Below are the code and all the weights of a small trained network. Each question names an input and a class and asks about switching units off, where a switched-off unit gives its printed mean instead of its output.

import numpy as np


def w(rows, s, z=0):
    codes = np.array(rows[::2]) - 128.0
    scale = np.full(codes.shape[1], s)
    scale[-1] = z or s
    return codes * scale


def f(y):
    return np.maximum(y, 0)


def log_softmax(a):
    a = a - a.max(-1, keepdims=True)
    return a - np.log(np.exp(a).sum(-1, keepdims=True))


def net(x, mask):
    res = np.array(x, float).reshape(1, 2) / 4 @ E
    y = f(res @ A[0][:, :-1].T + A[0][:, -1])
    res = res + np.where(mask, y, B[0][:, -1]) @ B[0][:, :-1]
    return log_softmax(res[-1] @ U[:, :-1].T + U[:, -1])


A, B = {}, {}
E = w([
[121,108,215,206,215,185,115,117,94,137,129],'x0',
[164,109,82,105,83,192,165,255,153,245,46],'x1',
],0.017)
A[0] = w([
[129,139,95,135,107,82,146,75,109,27,150,127],'N0',
[126,133,54,111,35,196,148,217,145,203,103,148],'N1',
[135,141,77,99,82,78,129,94,167,101,134,171],'N2',
[143,133,150,138,188,172,123,100,162,124,91,131],'N3',
[126,113,149,150,177,160,135,153,113,134,155,136],'N4',
[152,106,120,101,87,133,100,200,133,171,137,138],'N5',
[123,120,144,169,144,155,142,109,110,117,108,2],'N6',
[107,138,188,170,198,157,117,153,130,172,125,217],'N7',
[117,123,183,140,194,89,111,3,138,44,155,84],'N8',
[159,131,94,123,134,120,102,143,151,192,155,136],'N9',
[157,152,159,149,159,165,126,148,125,149,167,187],'N10',
[148,147,112,94,60,88,88,122,98,122,109,172],'N11',
[79,110,80,109,56,124,135,116,160,106,154,128],'N12',
],0.013,0.0059)
B[0] = w([
[175,116,153,75,37,41,100,33,164,79,167,204],'N0',
[11,217,94,193,115,76,158,173,78,82,122,250],'N1',
[212,47,151,96,94,119,97,143,120,200,71,184],'N2',
[156,81,130,65,158,192,103,122,126,115,147,159],'N3',
[169,87,117,79,172,146,122,120,154,192,107,162],'N4',
[49,137,139,171,113,104,117,146,79,83,151,186],'N5',
[146,79,154,111,172,179,94,68,139,172,112,147],'N6',
[128,69,119,65,218,247,129,146,174,196,102,190],'N7',
[101,225,139,227,161,76,141,71,172,63,216,254],'N8',
[75,139,143,126,107,119,126,142,125,102,115,159],'N9',
[124,82,155,124,129,211,127,140,154,168,106,162],'N10',
[186,84,133,82,145,135,145,131,95,172,106,169],'N11',
[228,98,101,85,77,142,142,174,116,131,111,170],'N12',
],0.016,0.035)
U = w([
[83,36,146,128,210,254,101,105,187,216,107,186],'0',
[7,195,78,186,113,131,161,162,96,127,89,188],'1',
[205,58,110,40,45,77,99,96,123,129,97,71],'2',
[95,247,168,225,137,94,81,16,210,49,201,4],'3',
],0.0078,0.0021)

Each question gives the input, the list of numbers given to net, and the class t.
The units are the neurons (one row each of A and B). Each row of codes is followed by its name. A weight is (code - 128) times the scale printed after its matrix; where a second scale follows, it is the last column's (A, B and U).
mask holds one flag per neuron, in row order. A switched-off neuron (its flag False) gives its mean, the last column of its row in B, instead of its output. The means were averaged over made-up inputs and are rounded, as every weight is.
A unit's drop is (log p(t) with every unit on - log p(t) with that unit switched off) / (log p(t) with every unit on - log p(t) with every unit switched off).
The circuit of an input: a set's keep is (log p(t) with only the set's units on - log p(t) with every unit switched off) / (log p(t) with every unit on - log p(t) with every unit switched off). Starting from the 12 units with the biggest drops (on a tie, the unit counted first), units are removed one at a time, each time the one whose removal leaves the highest keep (on an exact tie, the one counted first), for as long as the keep stays at least 0.8.
circuit, biggest first: the units of the circuit, biggest drop first
top k neurons: the k neurons with the biggest drops, biggest first
drop of u: that unit's drop, to one decimal
input [-6,4], class 1: circuit, biggest first => N1
input [-4,-4], class 2: circuit, biggest first => N1; N2
input [5,6], class 0: top 2 neurons => N7; N8
input [-8,2], class 1: top 2 neurons => N1; N0
input [-5,-5], class 2: top 2 neurons => N2; N1
input [-1,-1], class 2: top 2 neurons => N8; N1
input [-7,2], class 1: top 2 neurons => N1; N0
input [-4,0], class 2: drop of N8 => 0.2
input [-2,0], class 2: drop of N8 => 1.0
input [7,-3], class 0: drop of N7 => 0.6
